Below are the code and all the weights of a small trained network. Each question names an input and a target symbol and asks about switching units off, where a switched-off unit gives its printed mean instead of its output.

import numpy as np


def w(rows, s, z=0):
    codes = np.array(rows[::2]) - 128.0
    scale = np.full(codes.shape[1], s)
    scale[-1] = z or s
    return codes * scale


def norm(h):
    return h / np.sqrt((h * h).mean(-1, keepdims=True) + 1e-5)


def softmax(a):
    e = np.exp(a - a.max(-1, keepdims=True))
    return e / e.sum(-1, keepdims=True)


def log_softmax(a):
    a = a - a.max(-1, keepdims=True)
    return a - np.log(np.exp(a).sum(-1, keepdims=True))


def net(x, mask):
    ids = ['βγδζηθλμπφψω'.index(c) for c in x.split()]
    T = len(ids)
    res = E[ids] + P[:T]
    u = 0
    for l in range(2):
        r = norm(res)
        for j in range(3):
            rows = slice(2 * j, 2 * j + 2)
            q, k, v = (r @ M[l][rows].T for M in (Q, K, V))
            z = softmax(np.where(np.tri(T) > 0, q @ k.T / 2**0.5, -1e9)) @ v
            o = O[l][rows]
            res = res + np.where(mask[u + j], z, o[:, -1]) @ o[:, :-1]
        u += 3
    return log_softmax(norm(res)[-1] @ U[:, :-1].T + U[:, -1])


Q, K, V, O = {}, {}, {}, {}
E = w([
[124,125,131],'β',
[72,65,254],'γ',
[128,116,126],'δ',
[133,99,102],'ζ',
[124,126,131],'η',
[134,99,99],'θ',
[124,125,132],'λ',
[119,125,130],'μ',
[125,126,132],'π',
[109,133,118],'φ',
[247,240,93],'ψ',
[146,140,128],'ω',
],0.0051)
P = w([
[226,6,161],'0',
[226,2,149],'1',
[106,129,152],'2',
[128,133,181],'3',
[138,129,189],'4',
[143,114,185],'5',
[147,119,177],'6',
[143,112,172],'7',
[153,109,184],'8',
[165,101,174],'9',
[150,107,176],'10',
[157,101,176],'11',
],0.00092)
Q[0] = w([
[232,127,98],'L0H0',
[224,108,155],'L0H0',
[253,121,72],'L0H1',
[89,151,174],'L0H1',
[208,159,94],'L0H2',
[147,183,79],'L0H2',
],0.0046)
K[0] = w([
[180,124,192],'L0H0',
[215,195,254],'L0H0',
[80,198,133],'L0H1',
[191,97,88],'L0H1',
[149,59,152],'L0H2',
[149,94,182],'L0H2',
],0.0045)
V[0] = w([
[1,103,40],'L0H0',
[30,89,28],'L0H0',
[110,186,135],'L0H1',
[235,125,120],'L0H1',
[176,104,210],'L0H2',
[217,6,181],'L0H2',
],0.0028)
O[0] = w([
[252,82,214,118],'L0H0',
[209,109,175,129],'L0H0',
[52,67,108,72],'L0H1',
[127,164,114,145],'L0H1',
[98,167,133,170],'L0H2',
[64,179,152,250],'L0H2',
],0.0025,0.0024)
Q[1] = w([
[72,126,69],'L1H0',
[196,136,170],'L1H0',
[78,100,1],'L1H1',
[190,221,198],'L1H1',
[65,133,163],'L1H2',
[157,179,62],'L1H2',
],0.0036)
K[1] = w([
[198,136,83],'L1H0',
[103,163,207],'L1H0',
[73,53,33],'L1H1',
[152,187,255],'L1H1',
[148,179,154],'L1H2',
[137,46,160],'L1H2',
],0.0041)
V[1] = w([
[59,183,136],'L1H0',
[62,111,171],'L1H0',
[112,125,214],'L1H1',
[225,252,136],'L1H1',
[200,227,99],'L1H2',
[144,204,131],'L1H2',
],0.0036)
O[1] = w([
[159,80,112,210],'L1H0',
[103,97,147,203],'L1H0',
[99,77,126,252],'L1H1',
[139,62,44,183],'L1H1',
[184,137,3,124],'L1H2',
[166,151,90,176],'L1H2',
],0.0042,0.0011)
U = w([
[100,138,132,9],'β',
[89,133,156,50],'γ',
[124,135,150,3],'δ',
[125,150,175,40],'ζ',
[97,142,132,6],'η',
[150,195,179,206],'θ',
[81,146,172,85],'λ',
[102,64,192,180],'μ',
[41,146,134,99],'π',
[215,2,125,200],'φ',
[190,184,59,189],'ψ',
[88,178,19,200],'ω',
],0.0064,0.0042)

Each question gives the input, a string of symbols that net reads in full, and the target symbol t.
The units are the heads (2 rows each of Q, K, V and O). Each row of codes is followed by its name. A weight is (code - 128) times the scale printed after its matrix; where a second scale follows, it is the last column's (O and U).
mask holds one flag per head, layer by layer. A switched-off head (its flag False) gives its mean, the last column of its rows in O, instead of its output. The means were averaged over made-up inputs and are rounded, as every weight is.
A unit's drop is (log p(t) with every unit on - log p(t) with that unit switched off) / (log p(t) with every unit on - log p(t) with every unit switched off).
The circuit of an input: a set's keep is (log p(t) with only the set's units on - log p(t) with every unit switched off) / (log p(t) with every unit on - log p(t) with every unit switched off). Starting from all 6 units, units are removed one at a time, each time the one whose removal leaves the highest keep (on an exact tie, the one counted first), for as long as the keep stays at least 0.8.
units of the circuit, in order: the units of the circuit, biggest drop first
most important unit: the unit with the biggest drop
heads that matter: for each layer, one digit per head in row order, 1 if its drop is at least 0.15 and else 0, layers parted by /
drop of u: that unit's drop, to one decimal
input φ θ ω ω θ, target ω: most important unit => L0H0
input λ δ η φ γ μ φ, target φ: units of the circuit, in order => L0H0, L0H2
input φ θ φ φ, target φ: heads that matter => 100 / 010
input θ β φ λ, target φ: units of the circuit, in order => L0H1, L0H0, L1H1
input η ω η φ π, target φ: units of the circuit, in order => L1H0, L0H2
input η θ ω φ ω π, target ω: heads that matter => 110 / 001
input β φ μ, target φ: heads that matter => 110 / 000
input φ ω ψ λ θ φ ω β π, target ω: units of the circuit, in order => L0H0, L1H2
input φ θ ω η π θ ω, target ω: heads that matter => 100 / 000
input θ φ π φ φ μ, target φ: units of the circuit, in order => L0H0, L1H1
input δ θ ω β φ φ π, target φ: heads that matter => 001 / 100
input θ θ ζ δ φ ω θ ζ ω μ, target ω: drop of L0H1 => 0.8
input ω β φ ω ω, target ω: drop of L0H0 => 0.3
input φ π λ φ μ λ, target φ: drop of L0H0 => 0.2
input π ζ φ μ φ β, target φ: drop of L0H1 => 0.1
input β φ η, target φ: most important unit => L0H1
